Below are the code and all the weights of a small trained network. Each question names an input and a target symbol and asks about switching units off, where a switched-off unit gives its printed mean instead of its output.

import numpy as np


def w(rows, s, z=0):
    codes = np.array(rows[::2]) - 128.0
    scale = np.full(codes.shape[1], s)
    scale[-1] = z or s
    return codes * scale


def norm(h):
    return h / np.sqrt((h * h).mean(-1, keepdims=True) + 1e-5)


def softmax(a):
    e = np.exp(a - a.max(-1, keepdims=True))
    return e / e.sum(-1, keepdims=True)


def log_softmax(a):
    a = a - a.max(-1, keepdims=True)
    return a - np.log(np.exp(a).sum(-1, keepdims=True))


def net(x, mask):
    ids = ['ΔΩαβγεηλμξπστφψ'.index(c) for c in x.split()]
    T = len(ids)
    res = E[ids] + P[:T]
    u = 0
    for l in range(3):
        r = norm(res)
        for j in range(2):
            rows = slice(2 * j, 2 * j + 2)
            q, k, v = (r @ M[l][rows].T for M in (Q, K, V))
            z = softmax(np.where(np.tri(T) > 0, q @ k.T / 2**0.5, -1e9)) @ v
            o = O[l][rows]
            res = res + np.where(mask[u + j], z, o[:, -1]) @ o[:, :-1]
        u += 2
    return log_softmax(norm(res)[-1] @ U[:, :-1].T + U[:, -1])


Q, K, V, O = {}, {}, {}, {}
E = w([
[119,164,121,161,129,160],'Δ',
[90,143,82,149,137,112],'Ω',
[151,113,81,125,158,148],'α',
[150,143,98,163,126,95],'β',
[21,157,96,158,98,79],'γ',
[105,133,51,127,155,126],'ε',
[92,167,164,184,172,107],'η',
[123,137,20,147,159,141],'λ',
[88,69,158,186,111,186],'μ',
[122,59,165,177,169,146],'ξ',
[141,86,134,117,160,124],'π',
[124,92,134,85,84,160],'σ',
[251,167,205,201,80,195],'τ',
[101,193,151,49,81,189],'φ',
[118,147,169,89,202,143],'ψ',
],0.0024)
P = w([
[161,128,108,101,151,164],'0',
[32,174,72,243,143,159],'1',
[43,179,116,252,107,162],'2',
[71,156,153,221,111,127],'3',
[82,149,168,219,114,142],'4',
[104,151,178,237,111,126],'5',
],0.0018)
Q[0] = w([
[119,120,77,143,100,32],'0.h1',
[194,83,78,1,179,141],'0.h1',
[116,159,99,176,125,212],'0.h2',
[81,197,188,221,188,189],'0.h2',
],0.0067)
K[0] = w([
[64,68,88,142,43,138],'0.h1',
[152,162,8,164,148,42],'0.h1',
[95,146,214,83,163,115],'0.h2',
[82,157,253,143,146,107],'0.h2',
],0.0066)
V[0] = w([
[132,230,118,93,189,43],'0.h1',
[67,100,92,76,62,149],'0.h1',
[143,190,108,43,56,198],'0.h2',
[157,69,55,167,5,69],'0.h2',
],0.0032)
O[0] = w([
[173,160,136,87,46,12,32],'0.h1',
[70,163,129,62,191,160,54],'0.h1',
[126,185,166,159,253,89,48],'0.h2',
[197,175,37,112,155,254,3],'0.h2',
],0.0034,0.0017)
Q[1] = w([
[43,132,239,222,85,180],'1.h1',
[126,206,76,47,115,119],'1.h1',
[240,162,80,2,226,79],'1.h2',
[199,182,139,6,160,104],'1.h2',
],0.0065)
K[1] = w([
[244,61,119,74,167,121],'1.h1',
[59,121,162,231,49,133],'1.h1',
[57,74,106,251,146,90],'1.h2',
[97,72,83,254,143,126],'1.h2',
],0.0057)
V[1] = w([
[216,173,163,183,50,194],'1.h1',
[131,20,180,123,128,128],'1.h1',
[188,88,187,124,254,109],'1.h2',
[50,239,211,108,160,159],'1.h2',
],0.004)
O[1] = w([
[172,125,69,144,233,73,254],'1.h1',
[114,21,136,178,126,154,30],'1.h1',
[198,96,65,13,27,143,217],'1.h2',
[202,170,252,82,172,123,181],'1.h2',
],0.0037,0.00098)
Q[2] = w([
[54,136,226,181,195,119],'2.h1',
[37,73,94,130,191,101],'2.h1',
[136,85,44,200,127,246],'2.h2',
[106,199,153,253,39,184],'2.h2',
],0.0063)
K[2] = w([
[224,67,74,133,118,142],'2.h1',
[200,156,205,127,105,133],'2.h1',
[147,173,187,255,78,213],'2.h2',
[241,98,106,140,153,221],'2.h2',
],0.007)
V[2] = w([
[216,142,102,98,112,184],'2.h1',
[225,63,198,132,178,131],'2.h1',
[10,103,29,70,179,154],'2.h2',
[156,120,71,106,156,3],'2.h2',
],0.0046)
O[2] = w([
[166,139,70,148,93,184,135],'2.h1',
[102,164,193,200,85,209,46],'2.h1',
[223,72,254,98,168,131,5],'2.h2',
[185,163,163,192,79,124,24],'2.h2',
],0.0053,0.0013)
U = w([
[149,215,168,91,58,161,101],'Δ',
[141,134,92,32,116,87,5],'Ω',
[158,132,130,63,121,210,91],'α',
[227,171,116,200,109,145,253],'β',
[79,182,90,76,189,62,30],'γ',
[176,141,104,55,146,99,123],'ε',
[84,121,155,151,35,63,23],'η',
[199,115,95,164,217,54,161],'λ',
[112,43,150,157,179,179,73],'μ',
[117,18,129,145,100,164,86],'ξ',
[163,60,112,92,69,147,185],'π',
[122,96,167,103,205,224,127],'σ',
[76,169,14,207,130,196,110],'τ',
[117,254,225,139,214,131,209],'φ',
[93,102,241,166,60,54,161],'ψ',
],0.0072,0.0024)

Each question gives the input, a string of symbols that net reads in full, and the target symbol t.
The units are the heads (2 rows each of Q, K, V and O). Each row of codes is followed by its name. A weight is (code - 128) times the scale printed after its matrix; where a second scale follows, it is the last column's (O and U).
mask holds one flag per head, layer by layer. A switched-off head (its flag False) gives its mean, the last column of its rows in O, instead of its output. The means were averaged over made-up inputs and are rounded, as every weight is.
A unit's drop is (log p(t) with every unit on - log p(t) with that unit switched off) / (log p(t) with every unit on - log p(t) with every unit switched off).
The circuit of an input: a set's keep is (log p(t) with only the set's units on - log p(t) with every unit switched off) / (log p(t) with every unit on - log p(t) with every unit switched off). Starting from all 6 units, units are removed one at a time, each time the one whose removal leaves the highest keep (on an exact tie, the one counted first), for as long as the keep stays at least 0.8.
units of the circuit, in order: the units of the circuit, biggest drop first
most important unit: the unit with the biggest drop
which heads matter: for each layer, one digit per head in row order, 1 if its drop is at least 0.15 and else 0, layers parted by /
drop of u: that unit's drop, to one decimal
input β φ α β, target λ: units of the circuit, in order -> 0.h2, 1.h2, 2.h1, 2.h2
input Ω λ τ φ Δ, target φ: units of the circuit, in order -> 1.h2
input τ β ψ σ σ, target β: units of the circuit, in order -> 1.h1, 2.h2
input τ σ γ β α, target β: which heads matter -> 01 / 10 / 01
input β τ γ β, target λ: which heads matter -> 11 / 11 / 11
input γ β Ω α τ, target φ: units of the circuit, in order -> 1.h2, 0.h1
input β γ γ, target λ: units of the circuit, in order -> 2.h2, 2.h1, 0.h2, 1.h1
input β ξ γ ξ, target λ: units of the circuit, in order -> 1.h1, 2.h2, 2.h1, 0.h2
input τ β γ η, target β: units of the circuit, in order -> 1.h1, 2.h2, 0.h2, 1.h2
input Ω β φ β β, target γ: which heads matter -> 11 / 11 / 11
input β η φ ξ, target λ: units of the circuit, in order -> 1.h2, 0.h2, 1.h1, 2.h1
input Δ α τ γ η, target τ: units of the circuit, in order -> 0.h2, 2.h2
input μ π Δ α, target σ: units of the circuit, in order -> 0.h1, 2.h2
input η μ Δ, target ψ: units of the circuit, in order -> 0.h2
input γ α β ψ τ, target ψ: which heads matter -> 01 / 01 / 00
input ξ β γ φ, target φ: which heads matter -> 00 / 01 / 00
input ψ Δ Ω, target ψ: which heads matter -> 01 / 00 / 10
input τ μ π, target β: units of the circuit, in order -> 1.h1, 2.h2, 2.h1
input β β Ω, target λ: drop of 1.h1 -> 0.1
input τ μ β Ω, target β: drop of 0.h1 -> -0.1
input Δ β γ τ ξ γ, target τ: most important unit -> 0.h2
input β φ ψ γ π, target λ: drop of 0.h2 -> 0.6
input β γ β η, target λ: drop of 2.h1 -> 0.4
